Small tables with named rows and columns. After each table, cells are looked up by row and column.

Table gog
|  | piz | daz | vis | zela | nolonen |
|---|---|---|---|---|---|
| gerezu | 90 | 49 | 52 | 28 | 54 |
| bonovil | 61 | 66 | 26 | 51 | 26 |
| tunamep | 51 | 59 | 41 | 53 | 51 |
| gisav | 51 | 70 | 54 | 59 | 35 |
| tovifon | 44 | 57 | 77 | 45 | 85 |
| vimi | 41 | 51 | 46 | 63 | 60 |
| lofisun | 78 | 74 | 62 | 48 | 52 |
| rel | 49 | 24 | 47 | 53 | 49 |

gisav, zela => 59
vimi, vis => 46
tunamep, zela => 53
gisav, nolonen => 35
lofisun, piz => 78
gisav, vis => 54
vimi, nolonen => 60
rel, daz => 24
lofisun, vis => 62
tunamep, vis => 41
lofisun, nolonen => 52
gerezu, daz => 49
gisav, daz => 70
tovifon, daz => 57
Which row has the largest nolonen? tovifon

sefod =
cols = nibi, reg, vasilaf, tus, lasalag, goli
begod: [3.1, 7.3, -0.4, 2.1, 3.2, 5.3]
tumes: [4.8, 2.0, 4.2, -1.8, 2.5, -0.5]
tusodon: [3.2, 2.2, 6.5, 0.7, -9.1, -3.5]
kedabon: [-4.7, -6.4, -1.3, -4.5, 2.9, 2.9]
zun: [-3.8, 7.5, 1.9, -6.5, -4.0, 5.5]

What is the vasilaf of tumes in sefod? 4.2
What is the reg of kedabon in sefod? -6.4
What is the nibi of kedabon in sefod? -4.7
What is the tus of begod in sefod? 2.1
What is the lasalag of kedabon in sefod? 2.9
What is the goli of tusodon in sefod? -3.5
What is the reg of tusodon in sefod? 2.2
What is the goli of tumes in sefod? -0.5
What is the nibi of begod in sefod? 3.1
What is the nibi of tusodon in sefod? 3.2
What is the goli of kedabon in sefod? 2.9
What is the lasalag of tumes in sefod? 2.5
What is the goli of begod in sefod? 5.3
What is the tus of tumes in sefod? -1.8
What is the tus of tusodon in sefod? 0.7
What is the lasalag of tusodon in sefod? -9.1

zol:
,doturer,lusidit,zudolel
doreta,911,478,677
seg,664,424,364
ros,486,611,718
nurub,768,863,829
zagufe,393,182,399
zag,796,343,334
vivu,919,825,456

What is the zudolel of ros in zol? 718
What is the lusidit of zagufe in zol? 182
What is the zudolel of nurub in zol? 829
What is the doturer of ros in zol? 486
What is the doturer of nurub in zol? 768
What is the zudolel of vivu in zol? 456
What is the zudolel of seg in zol? 364
What is the doturer of seg in zol? 664
What is the doturer of zag in zol? 796
Row with the largest lusidit: nurub

ref:
	dat	vitamu	famuki	foginez	ped
dit	197	122	70	233	155
nuzapo	209	113	115	116	139
fifaman	207	126	42	139	133
gebulu	5	122	86	156	107
vidi	49	104	200	197	129

ped of dit is 155
famuki of dit is 70
vitamu of vidi is 104
famuki of vidi is 200
famuki of nuzapo is 115
vitamu of dit is 122
foginez of fifaman is 139
dat of dit is 197
dat of vidi is 49
foginez of gebulu is 156
ped of gebulu is 107

puzoniz:
         kegeti  bered    rit  kuzor    rel    bib    dup    gop    vot    lik
goz       42816  48501  44087  41476  45180  64532  46952  46472  47349  44115
losume    40927  50457  43108  48742  46364  69176  48757  49919  46686  38960
nom       70887  58920  28721  51117  44453  63881  46587  56812  58527  10537
simaz     56816  57813  38638  36494  39161  50067  44670  51474  64572  33867
piturig   60421  52807  44430  49390  52535  48977  48164  53739  52477  48752
sigani    48533  55159  41413  36313  39403  54417  45258  49316  60272  38646
loro      84841  60405  25009  55685  48267  60524  46688  60028  59284   4892
sadus     16116  49794  59441  55682  51182  62082  53303  52258  44042  70325
mog       77591  62655  29617  42411  40973  48014  44292  57162  69419  16020
vatilef   37628  51489  45201  39486  41514  61842  46879  47532  52792  44651
vipa      72875  65073  33559  47232  42619  43785  46145  60655  71584  22749
tiv       68448  65954  37187  58450  48066  45046  49493  65245  68294  27921
vus       47862  50059  39916  44618  45088  68168  47082  48359  47848  34287
zonubek   66491  65922  38050  58736  48068  45129  49744  65284  68132  29356

rit of mog is 29617
rit of simaz is 38638
kuzor of nom is 51117
vot of vatilef is 52792
bib of goz is 64532
bered of piturig is 52807
Row with the largest lik: sadus

vasa:
,dimubu,dab,gogilel
tamor,126,89,157
sok,170,156,184
notogis,131,160,139
sez,163,111,58
muf,141,149,143
suda,161,119,208
vit,211,212,141
raganul,159,171,116
safefof,142,142,149
kotoga,135,147,214
bug,137,182,135
reke,158,139,111

raganul, dimubu -> 159
sok, dimubu -> 170
raganul, gogilel -> 116
bug, dab -> 182
reke, gogilel -> 111
suda, dimubu -> 161
safefof, gogilel -> 149
muf, gogilel -> 143
notogis, dab -> 160
Row with the largest dab: vit

pevizir:
|  | mub | vebi | fopobiz |
|---|---|---|---|
| rizam | 28184 | 35231 | 36028 |
| sud | 45454 | 32581 | 75279 |
| vaz | 29699 | 36377 | 28662 |
| zemav | 33279 | 43543 | 33694 |
| sepemo | 65226 | 81233 | 31373 |
| tiven | 53796 | 2441 | 16564 |

tiven, vebi: 2441
sepemo, mub: 65226
zemav, fopobiz: 33694
sud, fopobiz: 75279
vaz, vebi: 36377
zemav, mub: 33279
sud, vebi: 32581
rizam, vebi: 35231
sepemo, fopobiz: 31373
zemav, vebi: 43543
tiven, fopobiz: 16564
rizam, mub: 28184
vaz, fopobiz: 28662
vaz, mub: 29699
rizam, fopobiz: 36028
sud, mub: 45454
sepemo, vebi: 81233
tiven, mub: 53796
Which row has the largest vebi? sepemo

tagid =
fields: dopupi, midupur, makuned, vep
bepuni: [-0.397, 0.368, -0.293, 0.242]
zutime: [-0.002, -0.172, -0.411, -0.188]
daz: [0.876, -0.492, 0.505, -0.652]
nem: [-0.035, -0.127, 0.174, 0.032]
rif: [-0.438, 0.321, -0.240, 0.300]
borar: [0.096, -0.137, -0.092, 0.336]
folifep: [0.093, 0.017, -0.120, 0.089]
migo: [0.011, -0.360, -0.421, -0.147]

bepuni, dopupi: -0.397
folifep, makuned: -0.120
borar, midupur: -0.137
daz, midupur: -0.492
daz, vep: -0.652
borar, vep: 0.336
zutime, vep: -0.188
daz, makuned: 0.505
zutime, midupur: -0.172
nem, vep: 0.032
bepuni, midupur: 0.368
folifep, dopupi: 0.093
nem, midupur: -0.127
migo, makuned: -0.421
rif, dopupi: -0.438

